Below are the code and all the weights of a small trained network. Each question names an input and a class and asks about switching units off, where a switched-off unit gives its printed mean instead of its output.

import numpy as np


def w(rows, s, z=0):
    codes = np.array(rows[::2]) - 128.0
    scale = np.full(codes.shape[1], s)
    scale[-1] = z or s
    return codes * scale


def norm(h):
    return h / np.sqrt((h * h).mean(-1, keepdims=True) + 1e-5)


def f(y):
    return y / 2 * (1 + np.tanh(0.7978845608 * (y + 0.044715 * y**3)))


def log_softmax(a):
    a = a - a.max(-1, keepdims=True)
    return a - np.log(np.exp(a).sum(-1, keepdims=True))


def net(x, mask):
    res = np.array(x, float).reshape(1, 5) / 4 @ E
    u = 0
    for l in range(4):
        y = f(norm(res) @ A[l][:, :-1].T + A[l][:, -1])
        res = res + np.where(mask[u : u + 10], y, B[l][:, -1]) @ B[l][:, :-1]
        u += 10
    return log_softmax(norm(res)[-1] @ U[:, :-1].T + U[:, -1])


A, B = {}, {}
E = w([
[193,83,117,137,176,72],'x0',
[128,127,127,130,128,131],'x1',
[153,127,27,127,62,77],'x2',
[128,129,128,127,127,128],'x3',
[109,4,131,163,96,176],'x4',
],0.0031)
A[0] = w([
[138,142,116,128,94,148,110],'L0N0',
[160,251,19,20,98,66,43],'L0N1',
[217,161,208,68,218,48,1],'L0N2',
[92,37,178,141,149,192,47],'L0N3',
[28,171,207,146,149,195,28],'L0N4',
[176,40,130,188,174,151,39],'L0N5',
[132,136,117,114,104,140,112],'L0N6',
[121,66,54,168,8,111,15],'L0N7',
[130,64,78,180,23,120,18],'L0N8',
[139,130,127,158,135,129,109],'L0N9',
],0.0032,0.0019)
B[0] = w([
[102,134,115,125,119,118,122],'L0N0',
[95,114,203,217,87,92,253],'L0N1',
[84,104,79,205,184,199,165],'L0N2',
[131,109,162,185,69,93,173],'L0N3',
[254,141,114,94,85,146,188],'L0N4',
[98,93,166,73,131,64,138],'L0N5',
[112,130,123,132,123,122,122],'L0N6',
[96,135,52,103,170,174,162],'L0N7',
[102,124,91,103,166,173,144],'L0N8',
[136,130,132,117,132,125,118],'L0N9',
],0.0034,0.0017)
A[1] = w([
[90,128,126,88,189,138,112],'L1N0',
[189,179,105,125,109,142,86],'L1N1',
[51,81,144,240,204,123,88],'L1N2',
[90,78,200,83,70,199,5],'L1N3',
[117,122,134,149,121,128,111],'L1N4',
[140,141,83,137,207,67,98],'L1N5',
[111,134,152,115,229,135,25],'L1N6',
[135,223,255,142,198,84,30],'L1N7',
[148,122,131,162,113,131,100],'L1N8',
[184,70,117,103,97,120,28],'L1N9',
],0.0034,0.0014)
B[1] = w([
[137,126,64,187,178,114,111],'L1N0',
[81,102,198,125,149,111,126],'L1N1',
[195,217,138,85,243,109,169],'L1N2',
[216,95,174,220,4,172,167],'L1N3',
[143,150,127,104,112,121,127],'L1N4',
[237,86,117,200,155,171,155],'L1N5',
[147,135,37,173,238,110,109],'L1N6',
[93,14,29,40,192,211,250],'L1N7',
[138,153,145,105,125,132,126],'L1N8',
[139,127,153,16,127,171,104],'L1N9',
],0.0022,0.0014)
A[2] = w([
[211,143,64,167,156,15,3],'L2N0',
[87,128,153,193,118,118,127],'L2N1',
[179,180,99,157,116,28,49],'L2N2',
[120,126,128,128,132,126,130],'L2N3',
[77,216,200,33,163,207,32],'L2N4',
[68,96,171,189,4,115,164],'L2N5',
[111,225,216,136,168,147,94],'L2N6',
[138,128,128,123,119,131,123],'L2N7',
[189,47,172,91,211,181,88],'L2N8',
[98,196,56,112,90,79,79],'L2N9',
],0.0039,0.0018)
B[2] = w([
[233,85,169,170,52,235,182],'L2N0',
[139,177,117,90,99,111,141],'L2N1',
[136,125,181,206,43,164,155],'L2N2',
[129,130,123,132,130,123,128],'L2N3',
[230,80,39,41,14,76,192],'L2N4',
[132,255,142,98,241,167,253],'L2N5',
[149,101,9,35,101,107,185],'L2N6',
[124,127,135,120,130,134,127],'L2N7',
[87,236,110,117,121,57,205],'L2N8',
[74,146,191,150,182,60,161],'L2N9',
],0.003,0.002)
A[3] = w([
[145,80,204,185,154,19,3],'L3N0',
[99,146,92,116,1,178,30],'L3N1',
[173,61,117,111,152,186,84],'L3N2',
[85,159,118,131,123,95,60],'L3N3',
[139,4,144,152,161,90,86],'L3N4',
[155,138,133,123,184,93,38],'L3N5',
[173,60,88,84,121,154,63],'L3N6',
[205,109,192,104,140,101,66],'L3N7',
[59,138,61,36,143,182,84],'L3N8',
[150,67,47,92,119,27,94],'L3N9',
],0.0051,0.0024)
B[3] = w([
[93,20,120,95,80,60,174],'L3N0',
[104,88,134,146,254,75,205],'L3N1',
[94,226,117,139,149,112,166],'L3N2',
[76,142,115,113,124,121,100],'L3N3',
[132,176,128,36,113,85,202],'L3N4',
[104,107,117,164,170,110,107],'L3N5',
[124,206,90,111,127,108,156],'L3N6',
[54,96,104,158,112,147,157],'L3N7',
[149,44,103,179,63,106,248],'L3N8',
[161,175,176,77,110,227,200],'L3N9',
],0.0045,0.0016)
U = w([
[198,160,66,32,74,146,255],'0',
[112,128,223,137,113,235,128],'1',
[48,244,133,168,95,56,62],'2',
[46,37,38,182,107,171,92],'3',
[177,140,90,158,248,115,134],'4',
[68,46,192,78,151,37,62],'5',
[216,95,141,237,56,80,76],'6',
],0.012,0.0017)

Each question gives the input, the list of numbers given to net, and the class t.
The units are the neurons (one row each of A and B). Each row of codes is followed by its name. A weight is (code - 128) times the scale printed after its matrix; where a second scale follows, it is the last column's (A, B and U).
mask holds one flag per neuron, layer by layer. A switched-off neuron (its flag False) gives its mean, the last column of its row in B, instead of its output. The means were averaged over made-up inputs and are rounded, as every weight is.
A unit's drop is (log p(t) with every unit on - log p(t) with that unit switched off) / (log p(t) with every unit on - log p(t) with every unit switched off).
The circuit of an input: a set's keep is (log p(t) with only the set's units on - log p(t) with every unit switched off) / (log p(t) with every unit on - log p(t) with every unit switched off). Starting from the 12 units with the biggest drops (on a tie, the unit counted first), units are removed one at a time, each time the one whose removal leaves the highest keep (on an exact tie, the one counted first), for as long as the keep stays at least 0.8.
circuit, biggest first: the units of the circuit, biggest drop first
most important unit: the unit with the biggest drop
k most important neurons: the k neurons with the biggest drops, biggest first
top k neurons in layer l: the k neurons of layer l with the biggest drops, biggest first
drop of u: that unit's drop, to one decimal
input [-6,-6,8,2,0], class 2: circuit, biggest first : (L0N1, L2N9, L2N5)
input [0,2,-8,-3,-2], class 0: circuit, biggest first : (L2N4, L2N6)
input [2,7,-5,-8,0], class 4: top 3 neurons in layer 2 : (L2N9, L2N8, L2N2)
input [2,-1,-1,4,7], class 5: top 2 neurons in layer 2 : (L2N4, L2N6)
input [-7,5,0,-8,-2], class 0: circuit, biggest first : (L2N4)
input [1,3,6,7,8], class 0: circuit, biggest first : (L3N9, L3N4)
input [4,5,-1,-6,8], class 5: 2 most important neurons : (L2N4, L2N6)
input [7,2,1,-2,-4], class 6: top 3 neurons in layer 2 : (L2N0, L2N5, L2N2)
input [-6,-3,6,-4,0], class 2: 4 most important neurons : (L1N7, L0N1, L2N9, L2N5)
input [2,-8,-8,5,6], class 5: 2 most important neurons : (L3N0, L2N0)
input [0,5,6,-8,0], class 2: top 2 neurons in layer 0 : (L0N1, L0N4)
input [0,-6,8,5,-4], class 2: 2 most important neurons : (L3N8, L0N4)
input [-4,-4,4,-5,0], class 2: top 2 neurons in layer 0 : (L0N1, L0N2)
input [2,5,-4,8,1], class 5: most important unit : L2N5
input [-6,-8,-5,4,-1], class 0: drop of L2N4 : 0.2
input [-2,-4,8,-3,-7], class 2: drop of L1N4 : 0.0
input [4,6,0,1,7], class 5: top 3 neurons in layer 2 : (L2N4, L2N6, L2N0)
input [2,5,3,6,-1], class 6: drop of L2N0 : 0.1
